[-0.62 -1.83 -0.81 -0.43 -0.21  0.24  0.78 -0.57  1.04 -1.79  1.34  2.94
  1.09 -0.42  0.88 -1.57]
fc/pb
[-0.50 -4.38 -3.23 -0.61 -0.18  0.17 -0.32 -0.99  1.93 -2.38  1.22  1.39
  0.81 -0.51  0.58  0.16]
fc/pb
[-0.26 -5.55 -2.64  0.11 -0.37 -1.26 -1.07 -0.27  1.81 -3.72  2.23  2.27
  4.20  0.25  1.28  0.86]
fc/pb
[-1.57 -5.22 -2.75 -0.49 -1.96 -1.04  0.76  0.87 -0.52 -2.41  0.94  2.71
 -0.80 -1.42  3.16 -0.36]
fc/rp
[-1.53 -4.21 -0.56 -0.92 -0.30 -1.26  0.97 -1.25 -0.26 -1.55  1.59  0.91
  0.30 -0.29  1.10 -1.01]
fc/pb
[ 1.04 -2.38 -2.00 -0.10 -2.80 -0.85  0.10 -1.69  3.60 -1.93  2.19  0.59
  0.45  0.94  0.92  1.56]
jq/bt
[ 0.10 -5.99 -0.96 -1.82 -2.08  0.14  0.08 -0.45  1.08 -3.22  1.17  2.47
 -0.89  0.32  0.45 -0.08]
fc/rp
[-0.12 -4.81 -1.15 -0.49  0.37 -1.07  0.54 -1.59  3.42 -2.30  0.49  3.03
 -0.47  0.58  1.81  0.40]
fc/pb
[-0.82 -3.06 -1.79 -0.11 -3.88  0.26 -0.02 -0.13  2.30 -2.30  1.42  0.38
  1.71 -0.90 -0.63  1.46]
jq/Ng
[ 1.42 -6.00 -3.71  0.64 -3.27 -2.53  2.11 -0.25  0.60 -1.35  1.38  2.63
  1.51  1.23  0.35  0.73]
jq/Ng
[-1.07 -1.08 -1.96 -0.15  0.32 -0.48  0.41 -0.50  0.47 -0.48  1.16  2.00
  1.97  4.51 -0.29 -2.33]
fc/pb
[ 0.77 -4.23 -3.24  1.05 -3.71 -0.49  0.26  0.41  2.31 -2.29  1.93  0.77
  1.33  2.54 -0.01  0.79]
jq/Ng
[ 0.07 -3.97 -2.77 -0.02 -2.93  0.20  1.26 -0.47  2.18 -0.19  2.77  2.69
  1.87 -1.01 -0.39 -0.56]
jq/bt
[-1.74 -6.90 -1.41 -1.82 -0.51 -1.55  1.50 -1.04  2.91  0.62  1.49  2.67
 -1.23 -1.56  2.34 -0.08]
fc/rp
[-0.92 -4.58 -2.66 -0.22 -2.59 -1.39 -1.02 -0.20 -2.96 -0.94  2.02 -0.74
 -0.82 -0.48  0.97  0.17]
fc/pb
[-0.51 -4.77 -2.86 -0.23 -2.07 -0.94 -0.40 -0.42  4.45  0.21  1.40  1.80
  0.42  0.78 -0.20  0.26]
jq/bt
[ 0.82 -4.03 -2.24  0.59 -2.59 -0.57  0.35 -1.13  4.27 -0.25  1.88  2.14
  0.09  0.38  0.59  0.83]
jq/bt
[ 0.05 -2.93 -3.49  0.41 -1.63 -0.02 -1.19 -0.12  1.39 -0.24  1.29  1.33
  1.96  0.21  0.22  0.52]
fc/pb
[ 0.79 -3.86 -0.28  0.31 -3.67 -1.18  1.21  0.01  0.02 -1.38  2.57  0.54
  0.89 -0.59 -1.72  0.20]
jq/Ng
[ 0.41 -3.32 -1.91  1.06 -2.16 -0.59  1.84 -0.27  3.90 -2.28  1.75  5.30
  0.42  1.13 -1.31  2.06]
jq/bt
[-0.95 -1.86 -3.46 -0.61 -4.18 -2.69  2.45  1.30  2.44  0.52 -0.22  2.30
 -1.62 -0.23 -1.00  0.32]
jq/Ng
[-1.18 -4.39 -0.99  0.49 -0.83 -0.80 -0.31 -0.40 -0.47 -1.02  1.30  1.73
  0.66 -0.73  0.97 -0.15]
fc/pb
[-1.20 -4.26 -2.67 -0.25 -1.16 -0.45  0.36 -0.87  1.60 -2.16  0.67  1.06
 -1.08  0.26  3.28 -0.28]
fc/rp
[ 0.37 -2.95 -2.99 -0.28 -0.50  0.32 -0.36 -1.37  2.64  0.17  1.21  1.09
  0.63 -3.49 -2.13  0.03]
fc/pb
[ 0.97 -5.68 -4.30  0.66 -5.36 -0.73  1.86 -0.12  2.92 -1.34  1.68  2.50
  0.49 -0.12 -0.15  0.46]
jq/bt
[ 0.40 -4.18 -5.39  0.00 -4.09  0.37  0.47  0.53  3.92  0.07  2.15  0.26
  0.38  0.43 -1.34  2.42]
jq/bt
[ 1.18 -4.01 -3.42  1.20  0.83 -1.15  0.00 -1.42  3.96 -3.82  2.20  1.19
  0.14 -3.07  1.71  1.38]
jq/Ng
[ 1.29 -2.46 -1.80 -0.55 -5.36 -0.33  1.80  0.87  2.34 -1.39  1.65  1.88
  2.09  0.75 -0.74  1.72]
jq/Ng
[-0.13 -4.45 -0.67  0.13 -1.64  0.53  1.89 -1.00 -2.28 -1.56  3.66  1.87
  0.81 -0.51  2.59  1.47]
fc/rp
[ 3.30 -4.77 -3.59  0.43 -3.54  0.33 -1.30 -0.62  3.98 -2.84  2.69  0.73
  2.27  1.62 -0.42  1.71]
jq/Ng
[-2.00 -2.94 -1.99 -0.07 -2.29 -2.54  0.47 -0.57  3.70 -0.55  0.38  2.12
 -1.34 -1.57  0.18 -0.49]
fc/rp
[ 0.85 -3.51 -1.67  1.25 -2.28  0.73 -2.00 -0.54  1.07 -0.95  1.18  0.74
 -0.42  0.51 -0.37 -0.62]
fc/pb
[ 0.71 -3.80 -2.12 -0.40 -2.80 -0.46  0.54 -2.72  2.27 -1.23  2.21  2.01
  1.37  0.81  0.03  1.36]
jq/Ng
[-0.25 -2.79 -1.06  0.64 -1.72 -0.88  0.41 -1.20  4.29 -1.61  0.99  1.94
  0.26  0.87 -0.12  0.22]
jq/bt

[-3.43 -0.39 -1.24  1.09  0.12 -1.97  0.30  0.00 -1.97  0.05 -0.30 -3.01
 -0.70  0.04  0.19 -0.51]
B/U
[ 0.56 -2.31 -0.44 -0.04 -1.00 -2.22 -0.33  1.40 -0.03 -0.21 -0.69 -2.31
  0.45  0.95  0.02 -0.28]
G/M
[-2.17  0.87 -1.26  0.56  1.14  2.51  0.22  0.53 -2.01  0.06  0.01 -1.14
 -0.08 -0.74 -0.04  0.65]
B/C
[ 0.20  0.51  0.39  0.43 -0.31  1.12  0.13  0.80 -1.62 -0.03 -0.93 -1.84
  0.01  0.25 -0.69 -0.33]
B/U
[-2.56  1.26 -0.31  0.42 -0.11 -0.59 -0.60 -0.05 -1.16  0.43  0.56  0.80
 -1.03  3.36  0.59  0.86]
B/U
